Below are the code and all the weights of a small trained network. Each question names an input and a class and asks about switching units off, where a switched-off unit gives its printed mean instead of its output.

import numpy as np


def w(rows, s, z=0):
    codes = np.array(rows[::2]) - 128.0
    scale = np.full(codes.shape[1], s)
    scale[-1] = z or s
    return codes * scale


def f(y):
    return y / 2 * (1 + np.tanh(0.7978845608 * (y + 0.044715 * y**3)))


def log_softmax(a):
    a = a - a.max(-1, keepdims=True)
    return a - np.log(np.exp(a).sum(-1, keepdims=True))


def net(x, mask):
    res = np.array(x, float).reshape(1, 7) / 4 @ E
    y = f(res @ A[0][:, :-1].T + A[0][:, -1])
    res = res + np.where(mask, y, B[0][:, -1]) @ B[0][:, :-1]
    return log_softmax(res[-1] @ U[:, :-1].T + U[:, -1])


A, B = {}, {}
E = w([
[178,143,71,210,51,106,226],'x0',
[77,229,35,90,243,67,204],'x1',
[123,118,131,127,127,130,136],'x2',
[120,105,136,125,124,129,144],'x3',
[166,157,249,52,98,44,179],'x4',
[126,124,129,128,127,128,131],'x5',
[213,1,101,137,212,47,113],'x6',
],0.0083)
A[0] = w([
[30,86,156,100,169,108,71,56],'neuron 1',
[91,196,137,102,70,144,121,95],'neuron 2',
[182,55,135,120,190,107,127,163],'neuron 3',
[198,125,76,235,83,172,205,115],'neuron 4',
[229,59,152,165,23,225,48,4],'neuron 5',
[165,136,90,170,55,64,181,115],'neuron 6',
[149,92,91,234,53,144,169,108],'neuron 7',
[68,205,133,151,88,180,140,77],'neuron 8',
[47,172,114,158,92,248,140,147],'neuron 9',
[204,124,217,38,130,4,176,41],'neuron 10',
[49,90,159,48,167,177,14,151],'neuron 11',
[195,87,115,165,173,43,86,162],'neuron 12',
[79,111,159,51,160,144,52,101],'neuron 13',
[111,113,116,91,186,181,26,128],'neuron 14',
[146,43,98,121,191,27,149,134],'neuron 15',
[252,67,96,203,216,130,97,118],'neuron 16',
[18,202,171,98,51,177,154,107],'neuron 17',
[204,164,105,224,84,100,206,97],'neuron 18',
[162,51,203,166,63,209,30,128],'neuron 19',
[87,14,18,226,166,188,78,78],'neuron 20',
[21,109,1,153,206,174,131,31],'neuron 21',
[105,177,49,89,208,95,229,51],'neuron 22',
],0.0075,0.0025)
B[0] = w([
[105,119,97,129,129,85,101,171],'neuron 1',
[122,121,156,160,146,179,129,178],'neuron 2',
[100,94,157,181,120,128,137,186],'neuron 3',
[84,108,60,120,80,102,73,214],'neuron 4',
[141,151,129,61,255,115,184,247],'neuron 5',
[88,101,84,100,102,113,90,187],'neuron 6',
[91,150,67,103,129,110,80,202],'neuron 7',
[148,68,160,162,173,152,116,196],'neuron 8',
[150,99,164,176,122,168,150,227],'neuron 9',
[175,206,143,141,30,153,175,230],'neuron 10',
[105,122,94,113,82,76,69,229],'neuron 11',
[155,71,173,179,163,146,125,193],'neuron 12',
[80,98,123,141,108,84,64,191],'neuron 13',
[97,119,89,122,64,112,97,194],'neuron 14',
[140,85,141,158,149,180,137,204],'neuron 15',
[133,93,185,180,139,160,125,208],'neuron 16',
[140,61,158,182,137,187,148,228],'neuron 17',
[53,84,98,107,111,86,72,205],'neuron 18',
[144,151,96,64,168,135,176,255],'neuron 19',
[208,218,133,137,40,157,156,230],'neuron 20',
[153,200,128,122,143,100,178,222],'neuron 21',
[103,126,110,85,196,92,163,233],'neuron 22',
],0.0099,0.0096)
U = w([
[136,52,155,245,146,187,136,89],'0',
[129,156,105,40,230,98,187,100],'1',
[67,97,86,124,43,64,58,56],'2',
[188,216,134,157,17,153,169,254],'3',
],0.011,0.0046)

Each question gives the input, the list of numbers given to net, and the class t.
The units are the neurons (one row each of A and B). Each row of codes is followed by its name. A weight is (code - 128) times the scale printed after its matrix; where a second scale follows, it is the last column's (A, B and U).
mask holds one flag per neuron, in row order. A switched-off neuron (its flag False) gives its mean, the last column of its row in B, instead of its output. The means were averaged over made-up inputs and are rounded, as every weight is.
A unit's drop is (log p(t) with every unit on - log p(t) with that unit switched off) / (log p(t) with every unit on - log p(t) with every unit switched off).
The circuit of an input: a set's keep is (log p(t) with only the set's units on - log p(t) with every unit switched off) / (log p(t) with every unit on - log p(t) with every unit switched off). Starting from the 12 units with the biggest drops (on a tie, the unit counted first), units are removed one at a time, each time the one whose removal leaves the highest keep (on an exact tie, the one counted first), for as long as the keep stays at least 0.8.
units of the circuit, in order: the units of the circuit, biggest drop first
most important unit: the unit with the biggest drop
top k neurons: the k neurons with the biggest drops, biggest first
drop when u is switched off: that unit's drop, to one decimal
input [7,1,-1,1,5,5,2], class 2: most important unit => neuron 18
input [-8,-6,-3,-4,-4,1,-3], class 2: top 2 neurons => neuron 11; neuron 14
input [1,2,5,-8,1,6,-2], class 0: top 2 neurons => neuron 5; neuron 19
input [-8,-7,1,5,-5,-7,-5], class 2: top 3 neurons => neuron 11; neuron 14; neuron 13
input [-6,6,-7,5,7,-4,-4], class 3: top 2 neurons => neuron 10; neuron 5
input [-1,-6,-4,-8,6,-7,5], class 1: top 4 neurons => neuron 5; neuron 19; neuron 20; neuron 17
input [-1,5,6,0,2,-2,-5], class 0: top 2 neurons => neuron 17; neuron 5
input [-8,-1,5,-7,6,3,7], class 2: top 3 neurons => neuron 11; neuron 13; neuron 17
input [6,-7,-1,-1,4,-5,5], class 1: top 2 neurons => neuron 5; neuron 19
input [8,-7,3,7,-1,6,4], class 2: top 2 neurons => neuron 4; neuron 18
input [6,5,-3,3,3,4,-5], class 2: top 2 neurons => neuron 5; neuron 18
input [-2,0,4,0,3,8,1], class 3: top 2 neurons => neuron 5; neuron 18
input [7,-8,0,0,0,8,0], class 1: top 2 neurons => neuron 5; neuron 19
input [-4,-4,-3,-4,-7,-7,-6], class 3: most important unit => neuron 20
input [-6,2,-6,3,-7,-1,-3], class 3: top 3 neurons => neuron 20; neuron 21; neuron 18
input [-3,7,-7,-7,8,0,-8], class 0: top 2 neurons => neuron 17; neuron 8
input [5,3,-1,6,3,6,-4], class 2: drop when neuron 5 is switched off => 0.3
input [2,-7,6,-6,-3,-3,-3], class 1: drop when neuron 5 is switched off => 0.4
input [-5,4,3,-5,5,-4,-7], class 0: drop when neuron 17 is switched off => 0.1
input [-2,-1,5,2,-8,-3,3], class 3: drop when neuron 20 is switched off => 0.4
input [4,1,0,5,6,5,4], class 3: units of the circuit, in order => neuron 10
